Below are the code and all the weights of a small trained network. Each question names an input and a class and asks about switching units off, where a switched-off unit gives its printed mean instead of its output.

import numpy as np


def w(rows, s, z=0):
    codes = np.array(rows[::2]) - 128.0
    scale = np.full(codes.shape[1], s)
    scale[-1] = z or s
    return codes * scale


def norm(h):
    return h / np.sqrt((h * h).mean(-1, keepdims=True) + 1e-5)


def f(y):
    return y / 2 * (1 + np.tanh(0.7978845608 * (y + 0.044715 * y**3)))


def log_softmax(a):
    a = a - a.max(-1, keepdims=True)
    return a - np.log(np.exp(a).sum(-1, keepdims=True))


def net(x, mask):
    res = np.array(x, float).reshape(1, 7) / 4 @ E
    u = 0
    for l in range(2):
        y = f(norm(res) @ A[l][:, :-1].T + A[l][:, -1])
        res = res + np.where(mask[u : u + 8], y, B[l][:, -1]) @ B[l][:, :-1]
        u += 8
    return log_softmax(norm(res)[-1] @ U[:, :-1].T + U[:, -1])


A, B = {}, {}
E = w([
[31,142,87,54,143,212,94,222],'x0',
[194,157,86,72,252,184,136,54],'x1',
[129,131,128,127,128,132,126,127],'x2',
[131,125,129,126,129,128,129,130],'x3',
[161,147,186,16,95,88,31,109],'x4',
[127,128,126,128,128,128,130,127],'x5',
[128,131,127,132,126,128,128,126],'x6',
],0.0014)
A[0] = w([
[131,144,114,147,128,146,119,98,87],'L0N1',
[137,169,120,148,145,116,132,116,57],'L0N2',
[187,178,105,127,217,191,100,59,30],'L0N3',
[172,177,173,38,86,103,54,93,37],'L0N4',
[199,150,198,199,138,42,168,50,1],'L0N5',
[115,132,44,225,146,180,227,125,2],'L0N6',
[182,172,73,86,252,179,127,41,4],'L0N7',
[167,204,132,128,218,206,118,66,19],'L0N8',
],0.0023,0.0008)
B[0] = w([
[132,90,132,107,143,119,110,131,117],'L0N1',
[139,54,149,125,122,126,98,131,108],'L0N2',
[110,59,124,102,114,62,180,161,196],'L0N3',
[51,84,184,167,224,127,137,101,207],'L0N4',
[151,133,68,120,81,231,112,108,222],'L0N5',
[65,137,251,160,227,76,60,101,192],'L0N6',
[110,76,79,89,81,31,188,205,247],'L0N7',
[123,72,97,80,107,70,167,197,181],'L0N8',
],0.0023,0.0011)
A[1] = w([
[44,143,89,74,152,211,104,214,104],'L1N1',
[179,157,106,69,229,205,153,92,254],'L1N2',
[94,112,93,72,124,175,152,188,109],'L1N3',
[90,176,158,170,2,119,117,152,75],'L1N4',
[158,134,188,4,87,74,32,99,91],'L1N5',
[90,140,168,202,23,112,87,173,112],'L1N6',
[64,108,80,234,171,151,224,135,137],'L1N7',
[229,83,148,183,108,46,162,36,191],'L1N8',
],0.0027,0.00048)
B[1] = w([
[229,162,143,184,48,157,125,33,229],'L1N1',
[122,100,122,144,77,74,140,187,174],'L1N2',
[165,127,129,154,88,109,128,91,168],'L1N3',
[171,89,43,48,178,91,182,127,178],'L1N4',
[63,128,143,254,207,142,162,144,219],'L1N5',
[173,94,88,54,197,95,173,139,196],'L1N6',
[109,135,191,77,153,105,52,117,203],'L1N7',
[100,185,112,100,68,213,85,161,255],'L1N8',
],0.0033,0.0018)
U = w([
[164,40,35,26,140,38,218,178,233],'0',
[185,203,106,161,2,246,82,68,135],'1',
[20,126,227,202,245,112,82,126,3],'2',
],0.0063,0.0007)

Each question gives the input, the list of numbers given to net, and the class t.
The units are the neurons (one row each of A and B). Each row of codes is followed by its name. A weight is (code - 128) times the scale printed after its matrix; where a second scale follows, it is the last column's (A, B and U).
mask holds one flag per neuron, layer by layer. A switched-off neuron (its flag False) gives its mean, the last column of its row in B, instead of its output. The means were averaged over made-up inputs and are rounded, as every weight is.
A unit's drop is (log p(t) with every unit on - log p(t) with that unit switched off) / (log p(t) with every unit on - log p(t) with every unit switched off).
The circuit of an input: a set's keep is (log p(t) with only the set's units on - log p(t) with every unit switched off) / (log p(t) with every unit on - log p(t) with every unit switched off). Starting from the 12 units with the biggest drops (on a tie, the unit counted first), units are removed one at a time, each time the one whose removal leaves the highest keep (on an exact tie, the one counted first), for as long as the keep stays at least 0.8.
units of the circuit, in order: the units of the circuit, biggest drop first
most important unit: the unit with the biggest drop
k most important neurons: the k neurons with the biggest drops, biggest first
top k neurons in layer l: the k neurons of layer l with the biggest drops, biggest first
drop of u: that unit's drop, to one decimal
input [6,-7,5,-1,-2,0,1], class 0: units of the circuit, in order -> [L1N4 L1N6]
input [-2,-7,-3,2,6,-8,-5], class 0: top neuron in layer 1 -> [L1N4]
input [-7,5,-1,0,-5,8,-8], class 1: 4 most important neurons -> [L1N8 L1N6 L1N4 L1N5]
input [2,3,-3,-7,-4,4,-2], class 2: 3 most important neurons -> [L0N6 L1N4 L1N6]
input [1,5,2,6,-8,5,-7], class 2: top 3 neurons in layer 1 -> [L1N7 L1N4 L1N6]
input [7,3,-6,-4,-7,7,-3], class 1: 3 most important neurons -> [L1N1 L0N4 L1N5]
input [7,5,-7,7,-6,7,-6], class 1: 4 most important neurons -> [L1N1 L0N4 L1N6 L1N4]
input [0,-3,-7,-6,2,-4,-1], class 0: 2 most important neurons -> [L0N6 L1N4]
input [6,-7,2,3,3,-5,0], class 0: top 3 neurons in layer 1 -> [L1N4 L1N6 L1N8]
input [-2,2,-5,-1,-3,1,-2], class 2: top 2 neurons in layer 1 -> [L1N1 L1N4]
input [8,5,-3,-1,-6,4,-3], class 1: 2 most important neurons -> [L1N1 L1N5]
input [-6,-8,1,-7,-7,1,2], class 0: top 2 neurons in layer 0 -> [L0N4 L0N5]
input [4,-7,-7,6,1,7,8], class 0: 2 most important neurons -> [L1N6 L1N4]
input [4,-3,-6,6,7,-8,6], class 2: units of the circuit, in order -> [L1N5]
input [7,-5,4,-1,-2,-7,-7], class 1: 2 most important neurons -> [L1N1 L0N7]
input [-6,1,6,8,-8,5,-8], class 2: 2 most important neurons -> [L0N6 L1N1]
input [-4,-5,4,8,0,7,-3], class 0: 3 most important neurons -> [L1N4 L1N6 L1N1]
input [-2,-8,-4,8,-6,6,7], class 0: top 3 neurons in layer 1 -> [L1N4 L1N6 L1N5]
input [-4,-2,3,8,-2,-6,-8], class 1: 2 most important neurons -> [L0N7 L1N8]
input [8,-6,-7,5,1,-1,0], class 1: top 3 neurons in layer 0 -> [L0N7 L0N3 L0N8]
input [0,2,-4,-6,-4,-1,1], class 2: most important unit -> L0N6
input [4,-8,-1,-7,-5,4,-5], class 0: drop of L1N4 -> 0.4
